Each row, then the tier of its hidden value
In the rows, 100 means zero.
 99 109  99  86  88  76 101 105  99  97  99 100 129  99 103 103 125  92 104  95 => tud
100 102  95  87  91  82 109 105  99  91  98 110  82  91 112 102 112 109  86  97 => tur
100 112  91  94  91  80 106 104 100  85  95 109 110  89 121 101 118 118  86 101 => tur
102  96  94 101 106  93 102 100 101  93 101  99 131 103 118 102 119 117  97  99 => Kema
100  85  94  84  92 103 116 106 100  93  98 124  61  87 114 101 109 125  65  99 => tur
101  95  98  99 104 108 103 101 101  98 100  99 108  99 105 100 102 114  92 101 => gelu
 99  89 101  80  89  80 106 107  99 102 101 103  99 101  98 104 115  95  92  91 => tud
 99 103  98  91  93  74 105 104  99  99  99 104 112  99 108 104 118  98  95  93 => gelu
 99 118  99  96  92  68 102 104  98  94  99  98 114  99 105 103 115  92 102  94 => gelu
 99 130  97  97  89  56  92 104  98  94  97  85 157 102 107 104 130  82 125  94 => tud
101 102  96 101 104 106 102  99 102  94  98 100 136  98 113  99 110 119  94 104 => gelu
 99 114  99  91  90  62 103 106  96  95 100  95  79  98 102 103 112  86 105  93 => tur
100 106  96  89  89  72 107 105  98  92  98 103  80  93 107 102 113 100  91  95 => tur
100 121  96  97  91  62  98 102  99  91  97  98 146  99 112 104 126  95 108  96 => Kema
101 103  99  98 101  99 102 101 100  97 100 100 122  98 102  99 104 107  94 102 => tud
100 107  96  91  93  73 104 103 100  93  99 103 124  98 110 103 123 102  96  95 => gelu
102  91  93 101 104  96 104 100 101  92 101 100 135 102 119 102 118 120  96  98 => Kema
 99 147  97 102  87  40  84 102  97  92  97  77 180 102 104 104 137  74 138  95 => tud
 99 121  98  95  90  56  95 104  98  92  98  92 150 101 108 104 127  89 115  95 => gelu
101 100  91  91  98  88 108 104 100  90  99  98  86  95 111 101 113 116  90  99 => tur
 99 119  96  92  90  71  95 103  99  93  97 102 171  96 116 102 132 100 109 100 => Kema
 99 104  99  88  90  69 104 105  99  98 100 100 116  99 100 104 117  96  99  92 => gelu
 99 111  98  89  89  66 100 105  98  96  99  95 132 101 104 104 123  90 107  94 => tud
 99 113  98  85  88  73 101 106  99  97  98 100 131  99 103 103 123  95 102  95 => tud
 99 113  98  94  91  68 105 103  99  90  98 107 114  96 110 103 114  99  95  96 => Kema
100  96  95  89  92  90 113 105  99  91  98 113  67  91 112 102 110 113  77  97 => tur
 99 108  97  89  90  74 100 105  99  97  98  98 136  98 107 103 126  97 105  96 => tud
 99 122  99  97  92  63  99 102  97  93  98  99 122  98 106 103 117  89 104  95 => Kema
100 103  97  90  89  75 106 104  99  94  99 105 118  98 111 103 119 101  93  95 => gelu
 99 126  98  96  91  65 100 104  96  93  99  91  93  99 102 103 112  83 109  93 => tud
101  95  98  97 103 107 104 100 101  97 100 101 112 102 106  99 106 116  93 101 => gelu
 99 110  96  91  89  79 101 104 100  94  98 101 140  98 110 104 123 100 101  96 => tud
 99 117  96  92  90  66 103 105  97  91  98 100  90  94 109 103 115  98 100  96 => tur
 99 107  97  92  91  78 110 105  98  92  98 104  77  94 106 102 107 102  90  95 => tur
102  87  95  95 102  98 106 101 101  98 103 100 108 104 111 102 113 109  94  96 => Kema
 99 117  97  95  90  40 103 105  98  91  98  98  85  96 105 103 111  94  99  95 => tud
 99 112  95  91  90  70 100 104  99  93  97 101 145  98 112 104 128  99 104  96 => gelu
 99 105  94  88  89  79 101 105 100  93  97 104 148  96 115 103 126 106  98  97 => tud
 99 108  95  86  88  82 102 104 100  93  96 105 145  95 115 102 125 107  96  99 => tud
 99 100 100  83  88  87 103 105  99  98  99 112 123  95 107 103 119 101  92  96 => Kema
 99 101  97  84  88  87 103 105 100  94  98 110 133  96 114 102 122 111  91 100 => Kema
101 107  95 103 103 101  98  99 102  92  97  96 150  98 113  99 109 119 100 105 => Kema
 99 105  98  89  90  76 103 105  99  96  99 102 125  99 108 103 125  98  97  94 => gelu
100  98  95  88  92  86 108 104 101  92  98 111 121  95 114 103 120 114  82  96 => gelu
100 115  99 105 106  83  94 100 100  96 100  84 141 104 101 100 110  96 116 100 => gelu
102 107  96 104 104  73  97  99  99  94 101  85 146 107 111 102 124  99 119  95 => Kema
100 118  93  93  89  78 103 104  99  85  96 105 104  90 116 101 123 110  92 100 => tur
 99 133  96 101  89  47  90 103  98  91  97  86 162 101 110 104 133  83 125  95 => tud
 99 119  95  96  92  65 101 103  99  90  96 101 133  96 112 103 119 100 101  98 => tud
100 112  98  94  93  71 104 103  98  91  98 104 106  96 111 103 111  99  95  97 => gelu
100 131  92 102  90  61  95 101  99  86  94  96 163  95 120 102 128 103 110 100 => tud
100 101 100  97 102  99 103 102 101  97 100 100 111  97 102  99  98 107  97 102 => tud
100  85  96  86  94  90 113 105 101  95  99 117 100  94 111 103 114 115  75  96 => gelu
100 106  95  91  91  79 105 104 100  92  97 107 137  96 114 103 123 106  93  97 => gelu
 99 114  96  92  87  68 104 105  97  91  99 100  86  94 108 102 116  96  98  95 => tur
 99 110  98  86  88  77  98 104  99 100  98 103 146  97 107 103 128  95 104  98 => Kema
 99 114  96  90  90  67  98 105  99  95  98  95 148 100 109 104 129  94 115  95 => tud
102  89  95  98 104  96 106 100 101  94 101 100 120 103 115 102 113 114  93  97 => Kema
 99 110  96  90  87  65  99 104  99  94  97  98 154  98 112 103 126  96 106  97 => gelu
 99 104  96  87  89  79 102 105 100  94  97 102 147  97 111 103 127 100 100  97 => tud
100 109  94  88  90  82 107 105  99  88  97 109  95  89 116 102 116 112  84  99 => tur
100 100  95  92  92  81 107 104 100  93  98 110 114  96 116 103 118 112  89  97 => gelu
100 116  95  94  94  73 104 104  98  88  97 102  94  93 113 102 117 103  97  98 => tur
102  91  96  99 103  88 104 101 101  95 101  98 121 104 113 102 115 111  98  97 => Kema
100 118  96  97  90  70 103 104  99  90  97 106 127  94 116 102 114 105  96  98 => Kema
 99 108  99  90  91  70 103 105  99  97 100  99 122 100 105 104 118  93 100  92 => gelu
 99 110  94  91  89  78 104 104  98  89  97 105  94  91 111 102 110 106  91  98 => tur
 99 101  98  81  90  79 109 105  98  94 100 104  62  94 106 103 108  99  87  94 => tur
100  89  94  81  90 100 109 105 101  94  97 116 124  92 117 102 123 120  78  99 => tud
100  97  96  87  90  82 108 105 100  97  98 109 122  96 113 104 121 105  89  96 => tud
101  98  92  92  97  89 108 104 100  90  99  98  80  94 115 101 112 116  88  98 => tur
101  91  91  90  97 101 112 105 101  89  98 108  71  91 118 100 110 128  81 100 => tur
100 101  96  85  91  82 111 105  98  92  98 108  67  91 108 102 110 107  82  96 => tur
101 112  99 100 101  94  98  99 101  97  99  96 130 100 104  99 105 102 103 102 => tud
 99 120  97  98  90  66 103 104  97  94  98  95  87  95 105 103 113  90 101  94 => tur
100 108  94  91  91  82 109 105  99  89  97 107  89  92 113 102 113 107  87  97 => tur
 99 106  98  85  89  80 101 104  99  95  98 108 144  95 111 103 126 101  97  99 => Kema
 99 113  95  91  89  77 103 105  99  90  96 103 103  92 110 102 114 104  95  99 => tud
 99 111  96  93  88  71 105 104  98  94  99 101  92  97 105 103 110  96  95  94 => tud
 99 107  95  89  90  74 100 105 100  93  97 103 153  96 114 103 127 105 101  98 => gelu
102  92  94  99 103  92 105 100 101  93 101 100 124 102 117 102 118 116  94  98 => Kema
100 104  96  91  90  78 108 103  99  92  98 110 107  94 112 102 111 107  86  96 => gelu
 99  94  99  80  87  97 105 105  99  98  99 114 131  94 110 102 117 107  88  98 => Kema
100 103  93  93  90  79 105 104 101  91  96 109 141  94 118 102 126 113  92 100 => tud
100 107  96  88  89  79 107 105  98  92  98 103  59  93 107 103 112 100  92  96 => tur
100  97  95  93  92  84 108 104 100  93  99 111 114  95 114 103 115 109  86  96 => gelu
 99 104  99  82  89  88 104 104  99  97  98 110 128  96 110 102 129 103  95  98 => Kema
 98 140  96  99  86  53  86 103  98  92  96  84 190 101 108 103 132  79 132  97 => tud
102 110  93 108 103  76  95  99 100  91 100  88 156 105 116 102 123 105 114  98 => Kema
100  96  96  89  90  87 113 106  99  91  98 111  64  92 109 102 107 110  78  96 => tur
